Below is a small trained network, with its code and all its weights. Each question gives an input and a class and asks what happens when units are switched off, that is, made to give their printed mean instead of their output.

import numpy as np


def w(rows, s, z=0):
    codes = np.array(rows[::2]) - 128.0
    scale = np.full(codes.shape[1], s)
    scale[-1] = z or s
    return codes * scale


def f(y):
    return y / 2 * (1 + np.tanh(0.7978845608 * (y + 0.044715 * y**3)))


def log_softmax(a):
    a = a - a.max(-1, keepdims=True)
    return a - np.log(np.exp(a).sum(-1, keepdims=True))


def net(x, mask):
    res = np.array(x, float).reshape(1, 8) / 4 @ E
    y = f(res @ A[0][:, :-1].T + A[0][:, -1])
    res = res + np.where(mask, y, B[0][:, -1]) @ B[0][:, :-1]
    return log_softmax(res[-1] @ U[:, :-1].T + U[:, -1])


A, B = {}, {}
E = w([
[235,121,51,109,204,187],'x0',
[211,145,104,149,77,206],'x1',
[146,165,111,101,213,90],'x2',
[182,247,214,122,242,120],'x3',
[67,168,127,2,205,144],'x4',
[20,249,158,157,113,213],'x5',
[135,93,165,154,218,64],'x6',
[155,123,208,77,28,109],'x7',
],0.0051)
A[0] = w([
[160,103,78,168,218,102,128],'n0',
[111,170,83,134,130,186,204],'n1',
[95,123,171,201,74,106,141],'n2',
[121,107,62,98,115,138,253],'n3',
[131,145,155,88,120,94,230],'n4',
[78,153,160,86,162,85,192],'n5',
[206,89,47,142,90,144,211],'n6',
[160,255,179,110,192,170,229],'n7',
[90,134,171,163,105,93,203],'n8',
[109,156,162,90,57,205,152],'n9',
[85,137,65,153,81,194,183],'n10',
[199,101,105,118,96,102,190],'n11',
],0.009,0.0041)
B[0] = w([
[157,192,201,169,231,115,189],'n0',
[95,132,80,105,141,148,171],'n1',
[117,199,125,179,67,169,177],'n2',
[117,70,132,68,184,170,180],'n3',
[101,80,108,117,125,170,176],'n4',
[24,93,77,66,134,134,191],'n5',
[138,79,112,90,130,232,197],'n6',
[110,153,17,103,202,220,254],'n7',
[99,149,109,158,91,176,179],'n8',
[64,169,171,127,155,56,176],'n9',
[2,132,98,117,141,75,176],'n10',
[159,66,135,97,104,207,175],'n11',
],0.0083,0.0084)
U = w([
[167,114,200,108,99,57,38],'0',
[190,170,139,135,99,2,2],'1',
[202,187,112,182,183,158,129],'2',
[92,168,164,246,25,124,132],'3',
[226,39,171,105,97,175,140],'4',
[59,93,32,65,155,159,172],'5',
[88,139,243,129,185,58,140],'6',
],0.0085,0.0058)

Each question gives the input, the list of numbers given to net, and the class t.
The units are the neurons (one row each of A and B). Each row of codes is followed by its name. A weight is (code - 128) times the scale printed after its matrix; where a second scale follows, it is the last column's (A, B and U).
mask holds one flag per neuron, in row order. A switched-off neuron (its flag False) gives its mean, the last column of its row in B, instead of its output. The means were averaged over made-up inputs and are rounded, as every weight is.
A unit's drop is (log p(t) with every unit on - log p(t) with that unit switched off) / (log p(t) with every unit on - log p(t) with every unit switched off).
The circuit of an input: a set's keep is (log p(t) with only the set's units on - log p(t) with every unit switched off) / (log p(t) with every unit on - log p(t) with every unit switched off). Starting from all 12 units, units are removed one at a time, each time the one whose removal leaves the highest keep (on an exact tie, the one counted first), for as long as the keep stays at least 0.8.
circuit, biggest first: the units of the circuit, biggest drop first
unit that matters most: the unit with the biggest drop
k most important neurons: the k neurons with the biggest drops, biggest first
drop when u is switched off: that unit's drop, to one decimal
input [-7,-1,-5,-5,-7,-6,-2,-1], class 3: circuit, biggest first	n2
input [-8,-8,4,3,-2,-1,-1,-2], class 3: circuit, biggest first	n7; n3; n8
input [6,4,-4,-7,-7,0,6,-3], class 4: circuit, biggest first	n7; n11
input [8,0,-7,-6,0,-2,1,8], class 4: circuit, biggest first	n7; n11
input [-3,-5,-4,6,-3,2,8,-6], class 2: circuit, biggest first	n0; n10
input [7,6,-5,7,-5,-6,-5,-3], class 4: circuit, biggest first	n6; n11
input [0,-1,-4,-5,-5,1,1,7], class 3: circuit, biggest first	n2; n7
input [-4,-6,8,7,1,-5,2,6], class 5: 2 most important neurons	n5; n7
input [2,3,-1,-8,4,-3,0,8], class 4: circuit, biggest first	n7; n5
input [7,-1,7,1,4,-5,5,0], class 2: 2 most important neurons	n0; n10
input [3,1,-1,6,-7,-6,0,-6], class 4: 3 most important neurons	n6; n11; n7
input [-3,4,6,-7,-7,4,-2,6], class 3: 2 most important neurons	n7; n2
input [5,-6,7,1,-2,-2,-2,-2], class 2: 2 most important neurons	n0; n10
input [2,-5,-7,2,-8,-7,7,-7], class 2: unit that matters most	n0
input [-6,6,-4,8,-2,-1,1,4], class 3: drop when n3 is switched off	0.3
input [-7,3,-3,6,-4,-4,-8,-6], class 3: drop when n3 is switched off	0.1
input [2,1,-6,5,-6,-3,-7,2], class 4: drop when n11 is switched off	0.2
